Below are the code and all the weights of a small trained network. Each question names an input and a target symbol and asks about switching units off, where a switched-off unit gives its printed mean instead of its output.

import numpy as np


def w(rows, s, z=0):
    codes = np.array(rows[::2]) - 128.0
    scale = np.full(codes.shape[1], s)
    scale[-1] = z or s
    return codes * scale


def norm(h):
    return h / np.sqrt((h * h).mean(-1, keepdims=True) + 1e-5)


def f(y):
    return y / 2 * (1 + np.tanh(0.7978845608 * (y + 0.044715 * y**3)))


def softmax(a):
    e = np.exp(a - a.max(-1, keepdims=True))
    return e / e.sum(-1, keepdims=True)


def log_softmax(a):
    a = a - a.max(-1, keepdims=True)
    return a - np.log(np.exp(a).sum(-1, keepdims=True))


def net(x, mask):
    ids = ['αγδεζηθλμξπστψω'.index(c) for c in x.split()]
    T = len(ids)
    res = E[ids] + P[:T]
    u = 0
    for l in range(2):
        q, k, v = (norm(res) @ M[l].T for M in (Q, K, V))
        z = softmax(np.where(np.tri(T) > 0, q @ k.T / 2**0.5, -1e9)) @ v
        res = res + np.where(mask[u], z, O[l][:, -1]) @ O[l][:, :-1]
        u += 1
        y = f(norm(res) @ A[l][:, :-1].T + A[l][:, -1])
        res = res + np.where(mask[u : u + 8], y, B[l][:, -1]) @ B[l][:, :-1]
        u += 8
    return log_softmax(norm(res)[-1] @ U[:, :-1].T + U[:, -1])


Q, K, V, O, A, B = {}, {}, {}, {}, {}, {}
E = w([
[69,14,163,106,19,76,141,119,75,99],'α',
[98,188,55,126,114,70,151,86,145,112],'γ',
[179,127,145,167,117,58,165,206,188,127],'δ',
[145,149,110,191,119,89,219,215,68,124],'ε',
[88,85,174,68,198,123,175,185,122,71],'ζ',
[105,163,101,158,76,185,65,126,151,144],'η',
[72,232,114,199,138,71,78,49,133,161],'θ',
[94,235,97,114,184,152,180,115,158,169],'λ',
[132,191,76,150,102,169,89,207,161,54],'μ',
[141,115,162,187,162,147,158,225,142,114],'ξ',
[96,116,240,187,119,172,209,134,120,194],'π',
[160,197,39,149,218,73,120,115,74,136],'σ',
[121,84,140,108,172,96,43,103,100,139],'τ',
[111,155,149,52,123,72,146,90,90,136],'ψ',
[75,116,251,53,69,118,123,139,170,99],'ω',
],0.016)
P = w([
[201,43,156,177,184,138,77,156,97,253],'0',
[127,73,91,144,164,72,59,146,164,166],'1',
[123,101,100,122,162,80,63,148,151,135],'2',
[135,108,99,136,129,70,50,143,144,141],'3',
[137,127,80,117,133,70,65,136,135,129],'4',
[122,139,74,104,128,75,67,137,119,125],'5',
[142,137,75,119,120,63,62,138,128,123],'6',
[145,147,60,111,104,68,64,137,120,110],'7',
[130,144,69,99,114,74,81,144,119,95],'8',
],0.0069)
Q[0] = w([
[85,213,71,128,253,48,101,206,160,163],'0.h0',
[161,137,139,195,160,168,157,91,31,94],'0.h0',
],0.006)
K[0] = w([
[186,228,160,255,128,117,222,166,50,228],'0.h0',
[159,124,101,123,220,68,72,103,172,109],'0.h0',
],0.0053)
V[0] = w([
[179,100,192,172,166,254,147,33,220,189],'0.h0',
[224,106,141,55,27,187,173,146,128,98],'0.h0',
],0.0035)
O[0] = w([
[218,213,153,96,74,91,86,55,187,124,139],'0.h0',
[224,250,100,230,1,72,41,142,139,236,2],'0.h0',
],0.007,0.0036)
A[0] = w([
[112,130,234,204,184,168,111,156,135,168,24],'0.n0',
[120,87,133,71,203,216,120,67,230,145,89],'0.n1',
[88,133,17,91,140,94,229,75,143,132,159],'0.n2',
[179,109,105,101,134,103,139,99,3,134,95],'0.n3',
[144,121,105,26,132,148,217,145,94,135,91],'0.n4',
[173,115,105,107,111,77,89,213,124,78,251],'0.n5',
[129,69,211,143,191,209,165,145,101,121,237],'0.n6',
[107,142,57,54,98,107,72,108,184,70,156],'0.n7',
],0.0059,0.0015)
B[0] = w([
[143,139,97,128,95,65,182,79,137,80,133],'0.n0',
[116,104,147,118,72,153,128,70,112,192,200],'0.n1',
[113,43,150,109,149,124,153,205,113,82,254],'0.n2',
[86,208,173,134,15,153,139,178,183,201,135],'0.n3',
[93,76,102,95,25,152,33,78,96,84,177],'0.n4',
[51,147,156,54,236,166,100,90,186,93,216],'0.n5',
[241,174,76,180,3,106,141,167,196,174,160],'0.n6',
[161,51,85,165,136,33,140,125,144,175,218],'0.n7',
],0.0065,0.0057)
Q[1] = w([
[253,168,168,150,90,227,196,1,76,160],'1.h0',
[150,206,127,152,30,149,145,98,121,151],'1.h0',
],0.0057)
K[1] = w([
[2,32,106,167,139,25,163,154,182,77],'1.h0',
[114,143,26,140,69,90,225,65,135,108],'1.h0',
],0.0051)
V[1] = w([
[236,88,77,78,153,94,179,3,142,178],'1.h0',
[147,134,42,172,150,144,215,118,108,89],'1.h0',
],0.0054)
O[1] = w([
[139,79,187,205,178,142,186,85,47,79,252],'1.h0',
[119,117,26,195,188,3,151,53,158,145,66],'1.h0',
],0.007,0.0034)
A[1] = w([
[89,170,202,82,142,62,52,97,111,112,194],'1.n0',
[110,170,241,101,60,21,191,72,139,177,132],'1.n1',
[59,110,132,72,158,143,91,102,91,153,196],'1.n2',
[156,98,145,47,191,63,97,107,48,135,182],'1.n3',
[128,93,199,175,93,17,74,202,144,141,189],'1.n4',
[115,95,182,219,129,132,127,38,65,2,120],'1.n5',
[130,88,93,41,18,91,175,70,43,170,130],'1.n6',
[209,123,118,103,152,131,172,125,173,71,247],'1.n7',
],0.0063,0.0015)
B[1] = w([
[146,193,158,171,98,190,211,127,91,124,194],'1.n0',
[93,172,35,72,157,65,210,187,193,106,171],'1.n1',
[182,166,80,122,131,153,111,126,50,126,251],'1.n2',
[151,184,129,58,59,109,112,137,124,75,252],'1.n3',
[128,125,192,144,181,154,99,117,41,112,191],'1.n4',
[100,187,78,181,65,179,85,130,143,158,250],'1.n5',
[1,191,125,158,211,41,22,91,183,107,180],'1.n6',
[138,150,83,74,81,159,107,59,160,145,203],'1.n7',
],0.0078,0.0043)
U = w([
[78,95,158,163,110,71,92,130,132,146,19],'α',
[111,34,94,124,145,24,144,92,129,102,128],'γ',
[151,88,197,110,224,114,143,112,163,123,250],'δ',
[108,67,145,186,132,162,175,224,92,147,133],'ε',
[157,62,148,52,1,164,141,146,178,123,146],'ζ',
[125,101,125,154,93,139,56,128,144,198,108],'η',
[112,153,121,219,81,155,169,28,116,39,222],'θ',
[77,110,108,76,185,202,190,49,168,199,236],'λ',
[83,167,73,117,159,166,62,141,198,86,176],'μ',
[235,160,92,143,77,143,179,127,196,119,40],'ξ',
[157,171,95,128,77,49,197,126,197,162,142],'π',
[225,149,108,126,204,83,126,173,84,124,112],'σ',
[190,150,172,98,117,167,56,118,75,130,47],'τ',
[85,209,110,83,60,53,42,178,198,198,53],'ψ',
[81,209,184,80,73,173,176,195,158,127,37],'ω',
],0.0071,0.0019)

Each question gives the input, a string of symbols that net reads in full, and the target symbol t.
The units are the heads (2 rows each of Q, K, V and O) and the neurons (one row each of A and B). Each row of codes is followed by its name. A weight is (code - 128) times the scale printed after its matrix; where a second scale follows, it is the last column's (O, A, B and U).
mask holds one flag per unit, layer by layer, with each layer's heads first. A switched-off unit (its flag False) gives its mean, the last column of its rows in O or B, instead of its output. The means were averaged over made-up inputs and are rounded, as every weight is.
A unit's drop is (log p(t) with every unit on - log p(t) with that unit switched off) / (log p(t) with every unit on - log p(t) with every unit switched off).
The circuit of an input: a set's keep is (log p(t) with only the set's units on - log p(t) with every unit switched off) / (log p(t) with every unit on - log p(t) with every unit switched off). Starting from the 12 units with the biggest drops (on a tie, the unit counted first), units are removed one at a time, each time the one whose removal leaves the highest keep (on an exact tie, the one counted first), for as long as the keep stays at least 0.8.
circuit, biggest first: the units of the circuit, biggest drop first
most important unit: the unit with the biggest drop
k most important neurons: the k neurons with the biggest drops, biggest first
k most important neurons of layer l: the k neurons of layer l with the biggest drops, biggest first
drop when u is switched off: that unit's drop, to one decimal
input λ ε γ λ α ξ, target θ: 3 most important neurons of layer 0 -> 0.n0, 0.n5, 0.n2
input λ ζ γ σ ζ ξ λ λ λ, target θ: 2 most important neurons of layer 1 -> 1.n5, 1.n1
input μ γ ζ μ λ ζ ω, target ψ: most important unit -> 1.h0
input λ ε ω λ, target ε: 2 most important neurons of layer 0 -> 0.n2, 0.n5
input λ μ θ ζ, target ζ: circuit, biggest first -> 0.n6, 1.n7
input σ σ ζ, target γ: circuit, biggest first -> 1.h0, 0.n6
input τ λ ω, target ω: 3 most important neurons -> 1.n1, 0.n2, 1.n0
input α λ ω, target ω: 2 most important neurons -> 1.n0, 1.n1
input ε λ ξ λ ψ, target ψ: circuit, biggest first -> 0.n3, 1.h0
input λ λ θ λ, target θ: 2 most important neurons -> 0.n5, 1.n5
input μ σ λ λ δ ε ψ, target ψ: 2 most important neurons -> 1.n6, 0.n3
input ζ λ ξ, target ξ: 3 most important neurons of layer 0 -> 0.n6, 0.n0, 0.n2
input λ λ μ ζ γ, target γ: 2 most important neurons of layer 1 -> 1.n0, 1.n2
input λ λ δ, target δ: 2 most important neurons -> 0.n4, 1.n2
input τ θ ψ μ ε ω μ ζ δ, target ε: circuit, biggest first -> 0.h0
input ω μ μ ζ, target ζ: 2 most important neurons -> 0.n6, 1.n6
input μ τ μ ξ σ π, target π: 2 most important neurons of layer 0 -> 0.n6, 0.n0
input λ λ ψ δ η λ τ, target τ: drop when 1.n3 is switched off -> 0.3
input λ ψ λ ξ, target ξ: drop when 0.n0 is switched off -> 0.2
input λ λ ε σ γ δ π, target π: drop when 1.n1 is switched off -> 0.1
input δ ε λ ω λ δ τ, target τ: most important neuron of layer 0 -> 0.n2
